Below are the code and all the weights of a small trained network. Each question names an input and a class and asks about switching units off, where a switched-off unit gives its printed mean instead of its output.

import numpy as np


def w(rows, s, z=0):
    codes = np.array(rows[::2]) - 128.0
    scale = np.full(codes.shape[1], s)
    scale[-1] = z or s
    return codes * scale


def f(y):
    return np.maximum(y, 0)


def log_softmax(a):
    a = a - a.max(-1, keepdims=True)
    return a - np.log(np.exp(a).sum(-1, keepdims=True))


def net(x, mask):
    res = np.array(x, float).reshape(1, 3) / 4 @ E
    y = f(res @ A[0][:, :-1].T + A[0][:, -1])
    res = res + np.where(mask, y, B[0][:, -1]) @ B[0][:, :-1]
    return log_softmax(res[-1] @ U[:, :-1].T + U[:, -1])


A, B = {}, {}
E = w([
[114,142,193,53],'x0',
[91,250,120,145],'x1',
[191,175,85,83],'x2',
],0.018)
A[0] = w([
[103,82,165,80,145],'n1',
[210,60,99,120,49],'n2',
[166,111,111,221,206],'n3',
[158,168,123,168,137],'n4',
[47,182,146,133,49],'n5',
[131,99,80,195,72],'n6',
[136,164,64,102,109],'n7',
[91,95,194,113,161],'n8',
[115,156,55,122,108],'n9',
[108,94,98,108,65],'n10',
[134,108,206,117,150],'n11',
[133,162,169,75,10],'n12',
[153,74,77,100,68],'n13',
[71,205,158,166,88],'n14',
[128,150,191,62,125],'n15',
[204,83,135,139,229],'n16',
[126,147,167,77,149],'n17',
[166,158,71,166,124],'n18',
[147,56,91,98,153],'n19',
[151,96,112,118,92],'n20',
[165,82,122,120,185],'n21',
[150,143,174,117,155],'n22',
[144,106,79,209,176],'n23',
[159,202,65,189,119],'n24',
[113,125,54,147,150],'n25',
[104,146,170,40,133],'n26',
[249,155,79,36,5],'n27',
[127,92,167,93,126],'n28',
[221,135,113,52,226],'n29',
[134,120,68,179,170],'n30',
[200,66,99,119,54],'n31',
[117,79,145,95,114],'n32',
[115,60,66,80,199],'n33',
[76,111,137,224,116],'n34',
[132,26,207,88,194],'n35',
[137,149,187,79,118],'n36',
[157,112,99,209,178],'n37',
],0.014,0.011)
B[0] = w([
[184,144,105,111,182],'n1',
[74,158,159,120,193],'n2',
[101,149,180,124,215],'n3',
[149,125,112,111,165],'n4',
[110,101,137,180,174],'n5',
[166,63,69,204,176],'n6',
[140,120,124,76,169],'n7',
[157,122,84,82,187],'n8',
[143,115,114,76,163],'n9',
[122,148,119,113,139],'n10',
[156,123,99,106,175],'n11',
[53,193,204,88,150],'n12',
[72,161,163,115,171],'n13',
[94,137,160,173,197],'n14',
[128,121,133,175,186],'n15',
[171,90,95,182,221],'n16',
[134,109,99,177,176],'n17',
[161,125,90,75,178],'n18',
[92,132,151,161,206],'n19',
[88,189,155,93,154],'n20',
[143,108,116,170,197],'n21',
[134,126,98,129,159],'n22',
[86,153,165,160,211],'n23',
[148,115,107,83,204],'n24',
[149,129,130,93,176],'n25',
[124,93,133,190,191],'n26',
[98,76,128,248,198],'n27',
[161,132,97,112,170],'n28',
[66,197,196,70,233],'n29',
[131,158,157,84,194],'n30',
[89,146,166,117,187],'n31',
[128,122,115,109,170],'n32',
[137,82,103,177,209],'n33',
[69,135,148,151,196],'n34',
[164,134,93,112,250],'n35',
[99,115,126,158,173],'n36',
[111,144,167,146,203],'n37',
],0.014,0.02)
U = w([
[130,73,106,203,189],'0',
[93,185,181,107,58],'1',
[204,131,62,5,251],'2',
],0.021,0.002)

Each question gives the input, the list of numbers given to net, and the class t.
The units are the neurons (one row each of A and B). Each row of codes is followed by its name. A weight is (code - 128) times the scale printed after its matrix; where a second scale follows, it is the last column's (A, B and U).
mask holds one flag per neuron, in row order. A switched-off neuron (its flag False) gives its mean, the last column of its row in B, instead of its output. The means were averaged over made-up inputs and are rounded, as every weight is.
A unit's drop is (log p(t) with every unit on - log p(t) with that unit switched off) / (log p(t) with every unit on - log p(t) with every unit switched off).
unit that matters most: the unit with the biggest drop
k most important neurons: the k neurons with the biggest drops, biggest first
drop of u: that unit's drop, to one decimal
input [-7,1,7], class 2: unit that matters most	n18
input [-5,-7,6], class 1: 2 most important neurons	n29; n2
input [0,-2,3], class 1: 2 most important neurons	n29; n6
input [2,-2,7], class 0: 4 most important neurons	n27; n3; n30; n16
input [-8,5,0], class 1: 2 most important neurons	n23; n3
input [0,1,-7], class 1: 2 most important neurons	n16; n27
input [-1,-1,1], class 1: 3 most important neurons	n27; n6; n26
input [5,0,6], class 0: 2 most important neurons	n27; n26
input [8,1,-6], class 0: 2 most important neurons	n26; n15
input [3,-1,-4], class 2: drop of n25	0.0
input [-2,7,1], class 2: drop of n24	0.2
input [-7,-4,7], class 1: drop of n29	0.1
